Below is a small trained network, with its code and all its weights. Each question gives an input and a class and asks what happens when units are switched off, that is, made to give their printed mean instead of their output.

import numpy as np


def w(rows, s, z=0):
    codes = np.array(rows[::2]) - 128.0
    scale = np.full(codes.shape[1], s)
    scale[-1] = z or s
    return codes * scale


def f(y):
    return y / 2 * (1 + np.tanh(0.7978845608 * (y + 0.044715 * y**3)))


def log_softmax(a):
    a = a - a.max(-1, keepdims=True)
    return a - np.log(np.exp(a).sum(-1, keepdims=True))


def net(x, mask):
    res = np.array(x, float).reshape(1, 7) / 4 @ E
    y = f(res @ A[0][:, :-1].T + A[0][:, -1])
    res = res + np.where(mask, y, B[0][:, -1]) @ B[0][:, :-1]
    return log_softmax(res[-1] @ U[:, :-1].T + U[:, -1])


A, B = {}, {}
E = w([
[3,91,197,153,57],'x0',
[163,158,108,227,145],'x1',
[190,95,168,162,35],'x2',
[76,64,192,184,80],'x3',
[148,11,69,111,125],'x4',
[167,132,254,185,55],'x5',
[142,66,143,146,251],'x6',
],0.008)
A[0] = w([
[253,85,147,243,93,201],'N0',
[114,90,154,75,195,162],'N1',
[78,122,254,152,32,150],'N2',
[107,157,183,95,212,27],'N3',
[161,37,119,148,173,123],'N4',
[171,85,77,140,72,66],'N5',
[181,127,190,142,74,201],'N6',
[219,106,158,235,131,127],'N7',
[148,126,76,123,229,253],'N8',
[82,135,134,133,182,80],'N9',
[106,136,134,125,157,45],'N10',
[153,116,113,115,112,49],'N11',
[203,73,88,39,143,118],'N12',
[177,168,83,45,150,147],'N13',
[218,146,129,100,134,112],'N14',
[94,158,79,165,74,183],'N15',
[165,52,184,65,153,186],'N16',
],0.0097,0.0041)
B[0] = w([
[143,229,106,196,180,216],'N0',
[113,158,167,148,131,165],'N1',
[34,2,207,151,72,247],'N2',
[176,180,132,227,176,151],'N3',
[126,62,152,125,81,167],'N4',
[172,176,138,124,159,147],'N5',
[134,154,188,194,114,190],'N6',
[173,205,58,177,232,189],'N7',
[113,164,204,178,124,216],'N8',
[136,121,182,177,171,146],'N9',
[122,126,143,175,174,127],'N10',
[132,131,136,163,130,125],'N11',
[74,91,149,150,112,178],'N12',
[141,93,170,154,83,184],'N13',
[85,133,152,163,109,162],'N14',
[108,47,78,94,102,161],'N15',
[128,114,197,114,125,165],'N16',
],0.0082,0.014)
U = w([
[183,106,2,104,111,71],'0',
[250,222,150,157,237,60],'1',
[73,54,218,142,58,253],'2',
],0.0091,0.0025)

Each question gives the input, the list of numbers given to net, and the class t.
The units are the neurons (one row each of A and B). Each row of codes is followed by its name. A weight is (code - 128) times the scale printed after its matrix; where a second scale follows, it is the last column's (A, B and U).
mask holds one flag per neuron, in row order. A switched-off neuron (its flag False) gives its mean, the last column of its row in B, instead of its output. The means were averaged over made-up inputs and are rounded, as every weight is.
A unit's drop is (log p(t) with every unit on - log p(t) with that unit switched off) / (log p(t) with every unit on - log p(t) with every unit switched off).
The circuit of an input: a set's keep is (log p(t) with only the set's units on - log p(t) with every unit switched off) / (log p(t) with every unit on - log p(t) with every unit switched off). Starting from the 12 units with the biggest drops (on a tie, the unit counted first), units are removed one at a time, each time the one whose removal leaves the highest keep (on an exact tie, the one counted first), for as long as the keep stays at least 0.8.
circuit, biggest first: the units of the circuit, biggest drop first
k most important neurons: the k neurons with the biggest drops, biggest first
drop of u: that unit's drop, to one decimal
input [-7,-7,-2,0,-1,-5,7], class 2: circuit, biggest first => N12
input [-4,-8,-5,7,-6,-7,-2], class 1: 3 most important neurons => N2, N3, N4
input [4,6,4,-5,3,-8,1], class 0: 3 most important neurons => N2, N6, N16
input [0,0,-2,1,8,-7,-7], class 0: 2 most important neurons => N2, N6
input [7,5,8,-2,6,6,7], class 1: 2 most important neurons => N7, N0
input [-8,-1,0,2,-2,-5,1], class 2: 4 most important neurons => N7, N0, N12, N13
input [6,-4,-2,-1,-7,-4,6], class 1: 2 most important neurons => N2, N3
input [-3,-2,6,3,-4,5,6], class 1: 2 most important neurons => N7, N0
input [7,-2,2,-3,3,-8,-8], class 0: 2 most important neurons => N2, N8
input [3,-6,-4,-7,-2,3,6], class 1: 2 most important neurons => N2, N3
input [-5,1,-3,6,-8,8,1], class 1: 2 most important neurons => N7, N0
input [3,6,-5,5,3,-4,-6], class 0: 2 most important neurons => N2, N8
input [7,7,3,-7,0,-2,3], class 1: drop of N2 => 1.0
input [6,2,-7,-6,2,2,3], class 1: circuit, biggest first => N2
input [-5,8,-2,-1,4,-8,1], class 2: drop of N7 => 0.2
input [-8,-4,-7,-6,7,8,-8], class 2: drop of N12 => 0.1
